Below is a small trained network, with its code and all its weights. Each question gives an input and a target symbol and asks what happens when units are switched off, that is, made to give their printed mean instead of their output.

import numpy as np


def w(rows, s, z=0):
    codes = np.array(rows[::2]) - 128.0
    scale = np.full(codes.shape[1], s)
    scale[-1] = z or s
    return codes * scale


def norm(h):
    return h / np.sqrt((h * h).mean(-1, keepdims=True) + 1e-5)


def f(y):
    return np.maximum(y, 0)


def softmax(a):
    e = np.exp(a - a.max(-1, keepdims=True))
    return e / e.sum(-1, keepdims=True)


def log_softmax(a):
    a = a - a.max(-1, keepdims=True)
    return a - np.log(np.exp(a).sum(-1, keepdims=True))


def net(x, mask):
    ids = ['ΛΠΣΦΩαβδεζηθμξτψ'.index(c) for c in x.split()]
    T = len(ids)
    res = E[ids] + P[:T]
    u = 0
    for l in range(2):
        q, k, v = (norm(res) @ M[l].T for M in (Q, K, V))
        z = softmax(np.where(np.tri(T) > 0, q @ k.T / 2**0.5, -1e9)) @ v
        res = res + np.where(mask[u], z, O[l][:, -1]) @ O[l][:, :-1]
        u += 1
        y = f(norm(res) @ A[l][:, :-1].T + A[l][:, -1])
        res = res + np.where(mask[u : u + 16], y, B[l][:, -1]) @ B[l][:, :-1]
        u += 16
    return log_softmax(norm(res)[-1] @ U[:, :-1].T + U[:, -1])


Q, K, V, O, A, B = {}, {}, {}, {}, {}, {}
E = w([
[77,36,209,132,159,117,107,114],'Λ',
[115,125,243,135,154,158,162,177],'Π',
[139,176,191,129,121,163,33,158],'Σ',
[100,170,118,78,68,164,150,67],'Φ',
[82,75,148,113,115,155,137,52],'Ω',
[93,102,58,69,34,153,159,206],'α',
[145,172,64,117,85,101,255,110],'β',
[124,179,213,152,156,150,190,118],'δ',
[186,248,200,141,159,138,79,52],'ε',
[172,109,214,125,158,183,86,131],'ζ',
[116,22,154,56,79,161,129,186],'η',
[68,73,147,158,159,119,146,44],'θ',
[74,190,203,83,63,138,119,82],'μ',
[191,108,183,155,208,77,188,150],'ξ',
[176,133,54,179,188,201,190,170],'τ',
[77,133,139,55,53,185,76,154],'ψ',
],0.0096)
P = w([
[36,134,149,166,30,220,91,60],'0',
[183,198,152,153,157,134,130,133],'1',
[137,118,221,237,25,2,181,105],'2',
[178,4,177,105,68,213,206,44],'3',
[169,198,140,121,180,118,134,123],'4',
[134,122,205,214,41,36,134,104],'5',
[196,51,132,86,74,221,189,21],'6',
[157,196,118,94,198,100,134,115],'7',
[151,75,199,184,55,43,109,127],'8',
[193,89,93,78,77,229,170,11],'9',
[154,184,80,66,220,72,134,103],'10',
[143,117,182,187,44,61,77,102],'11',
[195,120,70,63,87,242,156,5],'12',
[129,188,74,54,235,80,129,107],'13',
],0.0087)
Q[0] = w([
[68,138,82,167,113,2,72,205],'0.h0',
[171,125,116,157,167,123,129,110],'0.h0',
],0.0087)
K[0] = w([
[146,94,165,253,11,226,158,119],'0.h0',
[153,115,103,159,142,122,178,133],'0.h0',
],0.0072)
V[0] = w([
[253,70,72,127,223,182,78,166],'0.h0',
[109,144,49,215,183,253,168,164],'0.h0',
],0.0031)
O[0] = w([
[251,151,75,254,83,147,124,200,141],'0.h0',
[27,228,162,116,96,215,135,244,253],'0.h0',
],0.0051,0.0015)
A[0] = w([
[113,136,193,105,137,62,149,156,55],'0.n0',
[54,137,130,151,137,101,175,146,129],'0.n1',
[102,95,104,116,158,145,139,92,30],'0.n2',
[87,160,91,143,108,137,126,220,61],'0.n3',
[132,135,169,171,97,2,103,133,192],'0.n4',
[120,82,98,81,80,96,137,111,190],'0.n5',
[65,130,166,143,199,80,117,175,82],'0.n6',
[135,122,103,166,152,137,180,87,129],'0.n7',
[118,164,153,104,135,74,94,201,175],'0.n8',
[108,169,144,107,109,109,114,94,75],'0.n9',
[91,117,132,163,87,121,62,165,49],'0.n10',
[162,172,130,123,167,114,134,200,118],'0.n11',
[125,135,143,179,215,104,145,93,65],'0.n12',
[133,105,81,89,127,142,197,151,4],'0.n13',
[130,62,142,137,124,158,186,127,164],'0.n14',
[130,113,83,112,87,146,172,102,109],'0.n15',
],0.011,0.0039)
B[0] = w([
[176,172,47,204,96,173,107,160,172],'0.n0',
[187,50,92,161,73,79,128,74,173],'0.n1',
[147,178,133,45,121,171,125,176,164],'0.n2',
[50,124,220,89,154,95,104,76,182],'0.n3',
[112,56,139,144,18,14,128,126,240],'0.n4',
[171,129,131,176,176,209,127,152,228],'0.n5',
[160,118,3,170,110,44,147,85,156],'0.n6',
[111,87,161,105,89,150,117,187,225],'0.n7',
[190,100,105,109,66,104,41,144,171],'0.n8',
[97,159,149,151,128,98,158,216,176],'0.n9',
[116,184,72,227,98,48,176,73,154],'0.n10',
[129,78,153,133,234,148,149,135,204],'0.n11',
[121,116,92,51,57,210,168,137,188],'0.n12',
[49,133,219,85,138,145,105,24,175],'0.n13',
[134,217,94,144,88,120,97,91,254],'0.n14',
[175,130,168,165,161,24,103,153,222],'0.n15',
],0.0071,0.0057)
Q[1] = w([
[128,114,94,111,143,80,128,200],'1.h0',
[247,189,114,88,102,194,122,68],'1.h0',
],0.014)
K[1] = w([
[103,126,153,205,73,181,136,97],'1.h0',
[132,157,1,14,229,120,108,64],'1.h0',
],0.0094)
V[1] = w([
[192,171,183,136,102,22,148,89],'1.h0',
[129,123,110,162,180,108,254,106],'1.h0',
],0.0094)
O[1] = w([
[139,205,18,114,205,158,94,69,253],'1.h0',
[2,169,163,217,117,196,148,38,41],'1.h0',
],0.0086,0.0019)
A[1] = w([
[68,130,135,128,222,144,109,230,132],'1.n0',
[128,50,237,113,73,149,141,163,3],'1.n1',
[162,196,157,96,152,221,128,142,143],'1.n2',
[207,109,87,84,78,66,97,113,105],'1.n3',
[137,94,156,182,88,143,227,64,22],'1.n4',
[91,85,135,92,185,146,196,145,121],'1.n5',
[119,176,159,69,110,126,152,30,99],'1.n6',
[129,140,123,179,136,174,92,9,126],'1.n7',
[200,122,144,222,58,81,62,57,83],'1.n8',
[62,131,71,112,173,85,254,125,187],'1.n9',
[130,143,204,34,178,166,190,166,82],'1.n10',
[113,181,68,185,52,109,104,189,18],'1.n11',
[238,66,109,170,81,119,98,106,151],'1.n12',
[94,242,153,158,159,84,117,228,20],'1.n13',
[92,87,118,194,178,63,11,138,121],'1.n14',
[32,153,181,130,254,183,106,39,64],'1.n15',
],0.0088,0.0059)
B[1] = w([
[67,69,49,31,82,141,128,186,167],'1.n0',
[209,148,98,130,207,140,132,94,194],'1.n1',
[102,100,125,189,78,56,76,115,210],'1.n2',
[89,139,162,178,73,159,166,138,229],'1.n3',
[135,121,139,138,142,152,11,197,166],'1.n4',
[160,105,48,193,176,169,121,164,159],'1.n5',
[100,50,119,127,151,111,110,161,166],'1.n6',
[130,171,192,38,129,122,137,217,199],'1.n7',
[105,129,2,151,168,141,168,120,254],'1.n8',
[148,93,211,113,178,198,145,65,170],'1.n9',
[94,106,12,95,131,159,108,16,191],'1.n10',
[252,27,179,150,98,78,42,115,170],'1.n11',
[45,138,148,142,182,84,159,129,255],'1.n12',
[157,203,110,98,191,204,226,155,141],'1.n13',
[21,191,192,68,153,106,186,111,168],'1.n14',
[188,72,39,133,97,137,197,79,188],'1.n15',
],0.0083,0.0084)
U = w([
[124,100,77,193,10,65,120,74,142],'Λ',
[87,167,74,254,195,98,150,124,86],'Π',
[19,164,162,103,193,68,129,154,167],'Σ',
[81,235,105,105,121,186,219,68,134],'Φ',
[201,146,72,66,13,148,112,66,132],'Ω',
[67,78,176,41,115,68,86,54,138],'α',
[198,106,188,157,191,98,177,6,88],'β',
[135,156,189,180,116,182,99,136,253],'δ',
[164,230,78,133,153,106,42,116,139],'ε',
[127,75,104,154,214,93,10,128,94],'ζ',
[197,84,148,79,119,66,124,189,152],'η',
[63,66,156,90,33,167,192,118,80],'θ',
[231,200,90,142,110,113,157,175,130],'μ',
[178,82,151,136,137,93,231,192,80],'ξ',
[120,122,21,131,117,192,141,222,107],'τ',
[90,120,107,70,70,110,80,213,141],'ψ',
],0.0088,0.0056)

Each question gives the input, a string of symbols that net reads in full, and the target symbol t.
The units are the heads (2 rows each of Q, K, V and O) and the neurons (one row each of A and B). Each row of codes is followed by its name. A weight is (code - 128) times the scale printed after its matrix; where a second scale follows, it is the last column's (O, A, B and U).
mask holds one flag per unit, layer by layer, with each layer's heads first. A switched-off unit (its flag False) gives its mean, the last column of its rows in O or B, instead of its output. The means were averaged over made-up inputs and are rounded, as every weight is.
A unit's drop is (log p(t) with every unit on - log p(t) with that unit switched off) / (log p(t) with every unit on - log p(t) with every unit switched off).
The circuit of an input: a set's keep is (log p(t) with only the set's units on - log p(t) with every unit switched off) / (log p(t) with every unit on - log p(t) with every unit switched off). Starting from the 12 units with the biggest drops (on a tie, the unit counted first), units are removed one at a time, each time the one whose removal leaves the highest keep (on an exact tie, the one counted first), for as long as the keep stays at least 0.8.
units of the circuit, in order: the units of the circuit, biggest drop first
k most important neurons: the k neurons with the biggest drops, biggest first
top k neurons in layer l: the k neurons of layer l with the biggest drops, biggest first
input α τ α τ ε Π Φ Σ, target Σ: units of the circuit, in order => [1.n14]
input τ Λ Φ α η θ τ, target ξ: 2 most important neurons => [0.n7, 0.n4]
input τ α ξ, target Λ: units of the circuit, in order => [0.n4, 0.n0]
input τ Ω τ ζ, target β: 3 most important neurons => [1.n1, 0.n4, 0.n15]
input τ Φ μ η, target Ω: top 3 neurons in layer 0 => [0.n5, 0.n7, 0.n14]
input Ω η Ω ε Λ μ Ω α Ω ξ Λ ξ Λ, target Σ: top 2 neurons in layer 0 => [0.n12, 0.n6]
input τ α Φ τ, target Λ: 3 most important neurons => [0.n3, 0.n14, 0.n13]
input τ τ ξ ζ ψ Ω ψ ζ ψ ψ, target Π: top 3 neurons in layer 0 => [0.n15, 0.n11, 0.n12]
input α τ τ τ τ Φ β Φ Λ τ τ Φ Ω η, target η: 2 most important neurons => [0.n8, 0.n7]
input Φ Λ τ ζ Ω τ Ω, target β: 3 most important neurons => [0.n4, 1.n1, 0.n2]
input τ τ Ω Φ Ω δ Φ, target β: top 3 neurons in layer 0 => [0.n15, 0.n4, 0.n12]
input τ Ω α τ, target β: 4 most important neurons => [0.n7, 0.n15, 1.n1, 0.n13]
input β Φ τ ψ Ω Ω θ, target β: 2 most important neurons => [0.n2, 1.n1]
input τ θ τ θ τ ε ζ δ Π, target Λ: most important neuron => [0.n4]
input τ τ α Λ β τ Φ ξ, target ξ: top 3 neurons in layer 1 => [1.n8, 1.n10, 1.n2]
input τ Π τ Φ Φ Φ τ, target Ω: top 2 neurons in layer 1 => [1.n15, 1.n12]
input ζ θ τ Ω, target ζ: 4 most important neurons => [0.n12, 0.n15, 0.n6, 1.n4]
input Σ η ε β, target ξ: top 3 neurons in layer 0 => [0.n15, 0.n7, 0.n4]
input τ τ Π Ω β Ω ζ α Λ Ω, target Λ: top 2 neurons in layer 0 => [0.n7, 0.n8]
input τ δ Ω Ω β, target β: 2 most important neurons => [1.n9, 0.n14]
input ζ τ δ τ β η Ω, target Φ: units of the circuit, in order => [1.h0]
input ψ ζ β α, target Π: top 2 neurons in layer 1 => [1.n8, 1.n12]
input ε η τ τ Ω μ ζ Ω Φ Ω ζ Φ τ, target Π: 3 most important neurons => [0.n15, 0.n12, 1.n12]
input τ Φ θ ξ Φ η Ω, target Ω: 3 most important neurons => [1.n15, 1.n12, 1.n7]
input Φ τ β τ η τ Φ τ Ω Ω ζ τ ε, target Π: top 2 neurons in layer 1 => [1.n8, 1.n12]
input Ω Ω Φ Ω μ Π Λ ζ Φ ε θ Φ τ, target ζ: top 2 neurons in layer 0 => [0.n12, 0.n15]
